Below is a small trained network, with its code and all its weights. Each question gives an input and a class and asks what happens when units are switched off, that is, made to give their printed mean instead of their output.

import numpy as np


def w(rows, s, z=0):
    codes = np.array(rows[::2]) - 128.0
    scale = np.full(codes.shape[1], s)
    scale[-1] = z or s
    return codes * scale


def f(y):
    return np.maximum(y, 0)


def log_softmax(a):
    a = a - a.max(-1, keepdims=True)
    return a - np.log(np.exp(a).sum(-1, keepdims=True))


def net(x, mask):
    res = np.array(x, float).reshape(1, 7) / 4 @ E
    y = f(res @ A[0][:, :-1].T + A[0][:, -1])
    res = res + np.where(mask, y, B[0][:, -1]) @ B[0][:, :-1]
    return log_softmax(res[-1] @ U[:, :-1].T + U[:, -1])


A, B = {}, {}
E = w([
[161,129,105,131,81,218,89,71,149,103,63],'x0',
[116,144,120,131,143,146,114,146,97,151,170],'x1',
[117,171,163,219,88,149,169,217,170,214,141],'x2',
[121,163,75,121,146,168,97,110,113,127,121],'x3',
[146,80,174,75,144,34,164,139,141,104,142],'x4',
[148,53,137,180,98,139,173,106,149,68,13],'x5',
[250,188,184,99,67,113,161,143,253,129,171],'x6',
],0.0071)
A[0] = w([
[177,199,95,119,108,204,63,99,134,128,146,142],'neuron 1',
[211,163,124,137,81,164,112,87,215,118,112,157],'neuron 2',
[104,57,114,54,198,113,94,64,65,60,83,122],'neuron 3',
[38,155,116,211,143,160,130,194,78,219,144,207],'neuron 4',
[127,152,108,136,124,206,90,119,116,129,111,230],'neuron 5',
[191,198,106,100,84,159,115,127,181,145,182,207],'neuron 6',
[135,169,194,83,150,38,132,189,155,153,254,178],'neuron 7',
[58,117,88,174,145,156,72,137,20,142,104,241],'neuron 8',
[143,53,170,182,115,74,197,139,168,112,23,195],'neuron 9',
[155,88,197,166,107,70,198,166,186,96,85,179],'neuron 10',
[81,65,68,92,191,117,87,71,33,98,95,155],'neuron 11',
[191,128,141,136,83,161,139,105,196,85,77,251],'neuron 12',
],0.0063,0.0026)
B[0] = w([
[56,232,143,117,146,125,73,95,170,133,145,189],'neuron 1',
[141,162,244,62,108,177,106,72,222,174,64,210],'neuron 2',
[107,66,77,29,95,14,87,2,42,46,164,217],'neuron 3',
[93,165,78,201,186,184,128,220,96,171,124,241],'neuron 4',
[62,177,111,176,146,172,65,109,149,107,120,187],'neuron 5',
[105,185,170,47,157,108,98,125,200,183,130,214],'neuron 6',
[213,163,78,53,234,10,226,213,141,217,211,254],'neuron 7',
[71,116,42,207,179,164,107,120,32,91,169,241],'neuron 8',
[166,27,143,157,51,150,196,137,117,69,93,226],'neuron 9',
[215,34,161,122,86,134,201,152,143,115,115,221],'neuron 10',
[79,80,36,123,145,48,54,54,24,49,188,230],'neuron 11',
[143,138,211,89,46,213,118,75,179,114,47,217],'neuron 12',
],0.0058,0.0085)
U = w([
[184,153,124,63,201,24,194,201,137,201,186,195],'0',
[107,210,174,82,102,181,43,75,201,154,88,1],'1',
[43,155,86,254,177,210,104,190,61,156,131,185],'2',
[193,43,172,145,25,172,184,133,148,93,55,139],'3',
[82,83,88,94,120,62,74,33,45,41,139,119],'4',
],0.0067,0.00094)

Each question gives the input, the list of numbers given to net, and the class t.
The units are the neurons (one row each of A and B). Each row of codes is followed by its name. A weight is (code - 128) times the scale printed after its matrix; where a second scale follows, it is the last column's (A, B and U).
mask holds one flag per neuron, in row order. A switched-off neuron (its flag False) gives its mean, the last column of its row in B, instead of its output. The means were averaged over made-up inputs and are rounded, as every weight is.
A unit's drop is (log p(t) with every unit on - log p(t) with that unit switched off) / (log p(t) with every unit on - log p(t) with every unit switched off).
The circuit of an input: a set's keep is (log p(t) with only the set's units on - log p(t) with every unit switched off) / (log p(t) with every unit on - log p(t) with every unit switched off). Starting from all 12 units, units are removed one at a time, each time the one whose removal leaves the highest keep (on an exact tie, the one counted first), for as long as the keep stays at least 0.8.
units of the circuit, in order: the units of the circuit, biggest drop first
unit that matters most: the unit with the biggest drop
k most important neurons: the k neurons with the biggest drops, biggest first
drop of u: that unit's drop, to one decimal
input [8,1,-8,-7,8,6,2], class 3: units of the circuit, in order	neuron 9
input [1,3,3,-5,5,2,4], class 3: 3 most important neurons	neuron 9; neuron 10; neuron 12
input [-5,-8,-2,5,4,2,8], class 3: units of the circuit, in order	neuron 12; neuron 10
input [2,-6,-8,-2,-4,2,5], class 1: units of the circuit, in order	neuron 2; neuron 12
input [3,4,2,-6,-4,2,6], class 1: units of the circuit, in order	neuron 6; neuron 2
input [8,0,-2,1,-5,6,0], class 1: units of the circuit, in order	neuron 2; neuron 1
input [-4,-2,5,-5,7,0,-8], class 2: 3 most important neurons	neuron 4; neuron 8; neuron 6
input [-4,4,-2,-7,3,5,1], class 3: units of the circuit, in order	neuron 9; neuron 10
input [-2,-1,-3,-7,0,6,-1], class 3: 3 most important neurons	neuron 9; neuron 10; neuron 8
input [8,3,4,2,6,-4,-1], class 1: 2 most important neurons	neuron 7; neuron 8
input [1,-7,3,4,8,0,8], class 3: 4 most important neurons	neuron 12; neuron 10; neuron 9; neuron 2
input [-5,8,6,-5,-2,7,8], class 3: 2 most important neurons	neuron 9; neuron 10
input [-7,-8,-1,8,-5,-3,0], class 2: 2 most important neurons	neuron 3; neuron 7
input [-6,-6,0,3,4,4,3], class 3: unit that matters most	neuron 9
input [-2,-4,-8,7,-2,6,8], class 1: drop of neuron 9	-0.1
input [-3,-5,-6,-7,8,1,1], class 3: drop of neuron 6	0.2
input [-3,4,-4,2,-6,6,5], class 1: drop of neuron 9	0.1
